Below are the code and all the weights of a small trained network. Each question names an input and a class and asks about switching units off, where a switched-off unit gives its printed mean instead of its output.

import numpy as np


def w(rows, s, z=0):
    codes = np.array(rows[::2]) - 128.0
    scale = np.full(codes.shape[1], s)
    scale[-1] = z or s
    return codes * scale


def f(y):
    return np.maximum(y, 0)


def log_softmax(a):
    a = a - a.max(-1, keepdims=True)
    return a - np.log(np.exp(a).sum(-1, keepdims=True))


def net(x, mask):
    res = np.array(x, float).reshape(1, 2) / 4 @ E
    y = f(res @ A[0][:, :-1].T + A[0][:, -1])
    res = res + np.where(mask, y, B[0][:, -1]) @ B[0][:, :-1]
    return log_softmax(res[-1] @ U[:, :-1].T + U[:, -1])


A, B = {}, {}
E = w([
[12,254,61,163,74],'x0',
[232,243,237,80,101],'x1',
],0.0058)
A[0] = w([
[207,8,145,121,118,66],'N1',
[46,1,56,127,142,63],'N2',
[120,110,122,137,127,254],'N3',
[221,216,153,119,131,60],'N4',
[83,65,92,146,132,133],'N5',
[194,27,167,125,145,119],'N6',
[87,61,72,128,105,54],'N7',
[168,160,135,125,117,84],'N8',
[39,213,114,137,118,92],'N9',
[166,171,167,145,111,77],'N10',
[163,189,175,110,125,59],'N11',
[122,125,128,115,120,120],'N12',
[29,240,75,127,113,49],'N13',
[119,122,116,119,152,233],'N14',
[175,47,167,126,129,51],'N15',
],0.0099,0.0064)
B[0] = w([
[115,122,65,138,192,215],'N1',
[128,163,222,128,194,254],'N2',
[153,132,111,104,3,252],'N3',
[117,149,199,142,168,203],'N4',
[131,145,173,136,130,215],'N5',
[110,111,68,135,150,233],'N6',
[119,150,182,134,182,182],'N7',
[113,128,157,133,152,151],'N8',
[124,85,85,130,166,212],'N9',
[120,136,169,131,160,165],'N10',
[109,139,181,137,171,176],'N11',
[126,128,123,126,123,128],'N12',
[127,100,65,134,216,225],'N13',
[148,130,117,120,36,231],'N14',
[106,108,95,136,193,177],'N15',
],0.027,0.0066)
U = w([
[111,94,46,135,169,57],'0',
[122,172,229,131,142,40],'1',
[152,131,108,93,11,253],'2',
],0.012,0.0034)

Each question gives the input, the list of numbers given to net, and the class t.
The units are the neurons (one row each of A and B). Each row of codes is followed by its name. A weight is (code - 128) times the scale printed after its matrix; where a second scale follows, it is the last column's (A, B and U).
mask holds one flag per neuron, in row order. A switched-off neuron (its flag False) gives its mean, the last column of its row in B, instead of its output. The means were averaged over made-up inputs and are rounded, as every weight is.
A unit's drop is (log p(t) with every unit on - log p(t) with that unit switched off) / (log p(t) with every unit on - log p(t) with every unit switched off).
The circuit of an input: a set's keep is (log p(t) with only the set's units on - log p(t) with every unit switched off) / (log p(t) with every unit on - log p(t) with every unit switched off). Starting from the 12 units with the biggest drops (on a tie, the unit counted first), units are removed one at a time, each time the one whose removal leaves the highest keep (on an exact tie, the one counted first), for as long as the keep stays at least 0.8.
units of the circuit, in order: the units of the circuit, biggest drop first
top k neurons: the k neurons with the biggest drops, biggest first
drop when u is switched off: that unit's drop, to one decimal
input [3,-4], class 1: units of the circuit, in order : [N6]
input [-5,-6], class 1: top 3 neurons : [N2 N13 N5]
input [-4,-5], class 1: top 2 neurons : [N2 N13]
input [8,8], class 0: top 2 neurons : [N13 N9]
input [-4,4], class 0: top 4 neurons : [N2 N6 N5 N1]
input [4,2], class 0: top 2 neurons : [N13 N9]
input [3,-2], class 2: top 3 neurons : [N1 N6 N15]
input [5,4], class 0: top 2 neurons : [N2 N13]
input [-2,2], class 2: drop when N2 is switched off : 0.1
input [-1,3], class 2: drop when N7 is switched off : 0.1
input [-1,-8], class 1: drop when N11 is switched off : 0.0
